Each row is followed by its class number.
[-18  52 -10 -16  19  -8   5  30  30  60  35  13  16 -12 -10  18 -58  -2
  25 -30 -59  55 -20  -1  15 -26  33  -5  19 -18  27 -37 -20  -9  15] | 10
[-26  69   9  27  61 -36  29  17   8  75  43  18   1 -37 -22 -51 -60 -25
  31 -16 -56  37 -20  31  51 -40  -2   4  34  18  40 -24 -24  -4  42] | 3
[-53 -11  19  35  67  29  -8  31 -17  31  16   8 -41  -3 -13 -39  57  16
 -32 -29 -46  47  20   1  37  44  61  62  87 -64  48  82  18  57  17] | 5
[-54 -31  -2  61  69  21 -19 -45 -25  16   4  27 -35 -22 -24 -19  52  30
 -54 -25 -32  67  13 -15  64  29  86  74  55 -46  34  47  19  69 -18] | 8
[  4  -5  38  17  60  71 -81 -39  14  48  25   5  15   5  10  -6  28  23
   2   5  34  23  -9 -37 -15  34  58  39  16 -23  41  -6  -5  28  49] | 8
[-50 -20  30  31  63  58 -29 -37 -22  35  31  19 -49  -8 -25 -54  31   2
 -38 -23 -44  38  25  -6  62  40  74  45  89 -43  37  73   0  63  11] | 10
[-73 -11  -9  42  62  30   4 -38 -17  14  -4  35 -57 -19 -23 -24  67  21
 -43 -35 -63  61  14 -41  66  33  78  68  49 -46  45  64  22  54  -6] | 4
[-14  59  -5  40  70 -40  13  19   7  74  26  -1  17 -19 -17 -44 -45 -14
  28  -1 -61  65   9  -4  50 -30 -13  25  38  13  23 -15 -31  -4  31] | 7
[ -1   6  28  14  70 100 -83 -56  16  61  40 -16  -9  30  11 -24  23   1
   4  20   8  12   3 -19 -25  42  45  25  16 -18  49  -2   1  11  60] | 10
[-11   9  35  15  72  76 -80 -36  19  60  28  -5  19  21   5   0  26  23
  -1   6  26  20   7 -34  -5  21  32  34  16 -10  50   6  -3  14  83] | 9
[  1  -4  12  -8  84  59   1  -9  19  59  23 -36 -27  29  14 -23  24 -10
   3 -14  31  30 -20 -22 -40  27  40  24  22 -14  37   6  35  -8  54] | 5
[-27  68  11  28  56 -51  35  14  11  73  40  24  -3 -39 -19 -45 -67 -25
  34 -11 -54  36 -24  36  44 -50 -11   1  27  26  45 -31 -21  -8  45] | 3
[  4  -2  17   5  74  69  -7   5  23  58  29 -39 -15  41  26 -22  39 -11
   7  -5  43  17 -16 -26 -27  12  50  20  23 -29  38   3  38  -8  46] | 5
[-26  -5  69  89  26   1  43  28 -16  61 -30  20   6   3 -20 -19  11  34
  28  31  17 -44 -34 -31  31   7  28  50  46 -22  95  43  22  23  -6] | 6
[-54   1   0  50  89  31 -10 -17 -21  36  -4  28 -43  -3 -32 -30  77  13
 -44 -23 -50  62   7  -3  48  24  93  65  60 -47  46  73  24  40  -1] | 0
[-24   4  95  75  57  15  21  60  -8  60   2  14  37  37 -11  -9  41  45
  34   5  32 -30 -24   0  23   1  24  58  32  -4 112  35  26  40   5] | 2
[-61 -18  25  11  52  36 -28   0  -9   7  19  27 -29 -15 -20 -26  72  10
 -34 -36 -31  42  40 -15  48  26  72  70  80 -48  53  78  15  74  14] | 2
[-16 -13 113  64   7  12  34  11 -16  48 -19  10   2   2 -16  14  28  58
   3  -8  47 -76 -17  -3  23  20   7  41  29  -3  93  17 -17  17 -27] | 1
[-17  63 -11  -7  14 -37  20  55  35  51  15  33  31 -19 -13  27 -26 -13
  28 -34 -53  50 -45   3  -5 -47  40   2  22 -21  38 -27 -22 -21  20] | 0
[-29  59  -4  -4  10 -27  23  57  29  22  38  39  35 -27 -24  22 -37 -12
  34 -50 -40  38 -34   8  18 -53  28 -17  22 -17  39 -39 -23 -17  17] | 3
[-59  -1  -2  56  77  22  -6 -14 -18  35  -9  34 -42  -8 -32 -23  70  14
 -49 -27 -56  58   2  -8  45  30  87  73  59 -48  51  71  24  42  -7] | 0
[  1 -15   3  -2  71  46 -23 -44  10  45  10 -25 -26  -4  32  -9  34  -5
  -6  -2  43   6 -14 -32 -46  18  59  26   3 -17   8 -15  39  13  28] | 8
[-65  -9 -21  51  33  37 -15 -36 -19   6 -15  33 -52 -25 -28 -26  62  20
 -47  -5 -47  54  12 -37  57  25 108  61  53 -57  48  82  17  54  -3] | 6
[  6   8  34  34  84  81 -82 -30  14  52  19   5  18  27   0 -24  40  19
   9  15  23  10   8 -43  -4  42  32  29  26  -7  50  21 -15   4  63] | 7
[-23  20  83  75  72   1  49  59 -22  71 -15  26  14  21 -26 -17   4  25
  22  -3  12 -41 -38 -13  17  14  32  67  55 -32  83  32  24   9  -3] | 0
[ -5  45 -17  38  42 -63  13   0   1  78  15   4  10 -29  -3 -36 -60 -12
  19  -6 -56  57 -24  28  48 -40  10  26  32  11  33 -34 -17  20  12] | 8
[-76 -10  -7  35  67  46  -1 -38 -10   8 -12  37 -46 -11 -29 -20  68  21
 -34 -34 -59  53   9 -41  56  35  73  60  62 -61  52  66  22  53  -4] | 4
[-19  -3  95  98  79   8  23  46 -22  42 -10  15  32  35 -31 -17  16  40
  30   3  33 -25 -10 -34  30  12  12  58  54 -14  78  39  13  16  -3] | 7
[-19  63 -17  -9  22 -33   7  63  34  39  14  24  33  -6 -16  32 -24  -5
  29 -36 -57  57 -44   6  -4 -48  47   6  16 -28  32 -24 -22 -18  19] | 0
[-17 -26  99  84  36  -8  18  23 -16  50 -16  19   2  20 -35   6  33  54
  13  -5  43 -58 -27  -5  31  15   0  49  26  22  88  30 -31  11 -18] | 7
[-80  -9   0  51  71  38 -19 -48 -19  13  -3  34 -27  -6 -33  -5  52  30
 -61 -33 -31  63  19 -17  63  11  72  63  56 -40  38  69  14  59  16] | 9
[-15   8  28  21  80  77 -80 -34  20  68  27  -9  27  21  14  -4  29  26
   8   7  22  20  -4 -23  -6  18  22  26  18 -15  48   2 -11  15  93] | 9
[-17  -8 110  53   5   9  39   8 -11  50 -19   9   1   5 -19  15  20  56
   7 -10  42 -69 -32  -2  17  14  12  36  26   4  95  16 -22  22 -22] | 1
[-27  49 -31  -3 -12 -30  15  41  32  41  11  25  21 -38 -15  23 -32   6
  34 -10 -56  44 -37 -13  24 -44  52  -5  20 -29  46 -18 -33 -16  22] | 6
[-68 -15  -6  50  50  42 -15 -36 -17  14  -5  29 -56 -30 -34 -30  60  24
 -46  -6 -39  68  18 -41  67  24 101  66  52 -49  42  81  11  55   3] | 6
[-64 -32  19  25  50  48   0 -22 -17  16  14  27 -43 -24 -22 -39  77  11
 -26 -27 -51  21  17 -45  66  49  60  53  84 -59  48  77   3  63   3] | 4
[-29   5  97  70  57   9  26  60 -15  47  -2  12  27  34 -16 -12  29  43
  34 -14  30 -32 -13   4  22   4  28  67  47 -25 114  30  20  29   5] | 2
[-65 -13  12  53  63  54 -26 -46 -24  22  17  30 -57  -5 -30 -21  38  18
 -60 -25 -44  44  32 -17  68  34  96  71  60 -53  41  61  21  50 -15] | 10
[-34  57  -3 -14   8 -30   6  24  35  37  19  18  50 -16 -16  41 -42  -1
  23 -41 -39  60 -25  -6  10 -63  30  -6  26 -17  31 -30 -30 -12  37] | 9
[ -7 -13  16 -13  69  56 -18 -38  21  58  14 -26 -19  22  20   3  27  -4
  -5 -15  53   7  -5 -38 -29  -1  33  16   8   2  27  -9  27   4  60] | 9
[  2  15  30  20  78  85 -72 -18  23  68  14   4   8  24   7 -16  46  11
   6  13  14  19 -13 -26 -24  39  43  36  15 -28  49   9  -3   0  62] | 0
[  4  15  10   0  99  48  -1  -8  15  77  11 -31 -31  17  18 -22  39 -14
   9  -1  25   4 -27 -26 -42  15  59  29   5 -10  25   1  40 -21  43] | 0
[-42 -22  34  18  61  47  -7  -5 -24  22  31   5 -34 -12 -19 -35  44  33
 -31 -30 -44  43  33 -37  57  56  62  53  85 -48  53  63  -1  80  15] | 1
[-21 -15  87  97  56 -15  33  20 -25  51  -9  25  32   4 -20  -4  10  44
  20   8  28 -23 -30  -6  30   1  22  58  45 -20  80  13  23  34 -20] | 8
[-31 -24  95  53   5  -1  59   5 -13  64 -20  23 -11  -4 -23   6  49  39
  23 -15  26 -71 -48 -22  25  20  12  45  27   2 100  21 -16  12 -26] | 4
[ -5   5  15   3  74  55 -13  -3  15  50  25 -40 -32  30  22 -16  38 -11
   1   0  35   7  -9 -16 -47  17  48  38  12 -25  36   3  36 -10  52] | 5
[-30  53  -7 -23 -11 -16  24  27  39  25   8  25  38 -24 -12  24  -2 -18
  41 -36 -58  49 -34 -31  -2 -40  31 -11  28 -30  39 -21 -20  -9   9] | 4
[  5   0  17 -19  66  77  -7 -57  18  41  19 -35 -10  18  12  -9  30  -8
   0 -11  34  19  -9 -58 -34  22  53  15  26 -12  37  -6  29   9  37] | 1
[-70   2  -4  56  72  25  -8  -3 -13  11  -2  16 -53   1 -25 -22  46  21
 -57 -36 -48  79  12  -1  44  27  80  78  55 -57  41  74  25  44   2] | 5
[-23  -7  62  94  35   9  28  42 -13  54 -21  15   7  16 -20 -17  14  44
  28  35  14 -35 -30 -23  43   2  29  46  37 -22  94  39  19  29  -2] | 6
[-26  12  85  88  44  12  46  66 -12  41 -11   9  16  43 -15 -21   7  27
  16   7  21 -35 -28   5   7  11  14  54  52 -42  90  40  27  20  -5] | 5
[-62 -32  20  25  63  25 -19 -15 -24  23  20  15 -27 -10 -31 -20  49  23
 -37 -34 -36  43  24 -18  64  27  55  55  86 -38  40  75  -1  72  29] | 9
[-29   3  91  81  40  19  42  33 -10  42 -14  22  23  20 -20 -20  37  21
  33   7   7 -50 -20 -42  30  12  22  48  61 -37  99  38  31  21 -14] | 4
[-22  74 -14   1  26 -36  11  60  29  53   9  33  35 -20 -21  27 -22  -5
  25 -33 -66  41 -48  16  -5 -36  44   9  26 -23  42 -14 -23 -23  19] | 0
[-28   1  70  99  23  16  36  36  -6  63 -28  39  17   7 -14 -12  22  39
  24  25  22 -33 -38 -36  32   4  44  44  42 -30 108  42  24  26  -1] | 6
[  2  -4  22  21  96  63 -26 -35  14  47  22 -21 -14  23  14 -27  43  -6
   7  11  44   5  -1 -49 -27  18  37  20  12   2  25   8  17  -7  53] | 7
[-52 -22  24  36  63  35   6  36 -17  20  19  12 -35   1 -27 -39  44  16
 -37 -35 -43  46  18 -12  47  51  53  62  97 -66  48  84  16  62   8] | 5
[ -9  55 -12  35  64 -46  15  13   3  69  21   8  12 -12 -14 -47 -63 -15
  28  -7 -60  61  -2  -5  49 -28  -8  22  40  18  26 -11 -28   0  37] | 7
[  9  -5  16  20  89  67 -22 -38  14  33  25 -17  -3  20   6 -24  41 -21
  -1  -2  50   5  -2 -58 -26  14  51  13  19   7  15  14  23 -16  45] | 7
[-13 -22  97  84  21  -2  19  17 -18  42 -18  25   3  17 -34   7  42  48
   5  -2  50 -66 -22  -3  30  13   0  43  20  25  82  31 -33  10 -28] | 7
[-24  10  95  87  70  -3  25  49 -23  67 -11  25  24  23 -28 -15  28  31
  28   6   9 -27 -33  -3  19   6  36  68  57 -32  96  38  19  10   3] | 0
[-16  67   4  25  56 -18  10   1  14  85  51  -7  -2 -12 -17 -45 -83 -19
  21  15 -79  56  -1  18  51 -29   5  14  31  10  32 -25 -21   3  30] | 10
[-58 -21   2  50  68  14 -22 -47 -30   0  -5  31 -39 -26 -34 -16  61  22
 -54 -27 -38  67  22  -9  48  21  99  71  66 -51  35  61  27  69 -23] | 8
[ -6   5  14  -2  73  54  -9  -5  24  52  24 -33 -22  24  20  -8  44 -14
   0  -1  31  16 -18 -25 -49  11  57  27  16 -22  34  11  46 -13  49] | 5
[-60   6  -3  49  87  24 -16 -13 -22  31 -11  28 -52  -4 -27 -31  56  20
 -46 -27 -57  62   1   0  37  31  84  74  50 -46  40  73  17  45   7] | 0
[ -4  18  37  16  73  77 -57 -12  23  66  25 -15  10  24   0 -18  30  10
   5   5  18  31 -18 -18 -22  37  39  38  26 -18  56  22   1  -1  68] | 5
[-20  -6  96  51  20  10  35   9 -18  53 -21   8   2   7 -22  14  19  60
   9 -17  35 -62 -37   6  22  17  12  38  31   3  91  19 -24  22 -17] | 1
[-66  -1  -1  46  60  40  -8 -18 -11  10   8  37 -26  -7 -26 -21  67  23
 -51 -40 -38  59  27  -8  54  26  82  73  53 -45  68  63  24  57  -4] | 2
[-72  -8   1  48  68  28 -23 -27 -18  13  -4  24 -38  -1 -25  -9  52  28
 -61 -39 -34  67  27 -13  60   7  77  63  52 -36  35  71  21  64  14] | 9
[-29  50 -15 -13  11 -33   3  44  32  46  18  20  45 -11  -7  44 -48  11
  21 -46 -39  53 -29 -10  21 -50  24   1  18 -13  29 -30 -25  -3  40] | 9
[-29  52 -32 -25 -16 -28   6  37  32  36   9   9  14 -35  -7  18 -22  -3
  41   1 -61  51 -34 -15   1 -45  51  -8  16 -33  33 -16 -31  -5  30] | 6
[-16  54 -13  -3  30 -32   7  54  28  35  17  19  34  -5 -14  16 -45   4
  36 -33 -44  54 -16 -19  20 -37  15   0  24 -15  22 -28 -40 -14  22] | 7
[-57 -14   3  51  84  30 -24 -17 -22   4   3  34 -45   1 -30 -27  49  25
 -45 -34 -35  59  31 -37  54  38  72  69  60 -37  33  72   8  56  10] | 7
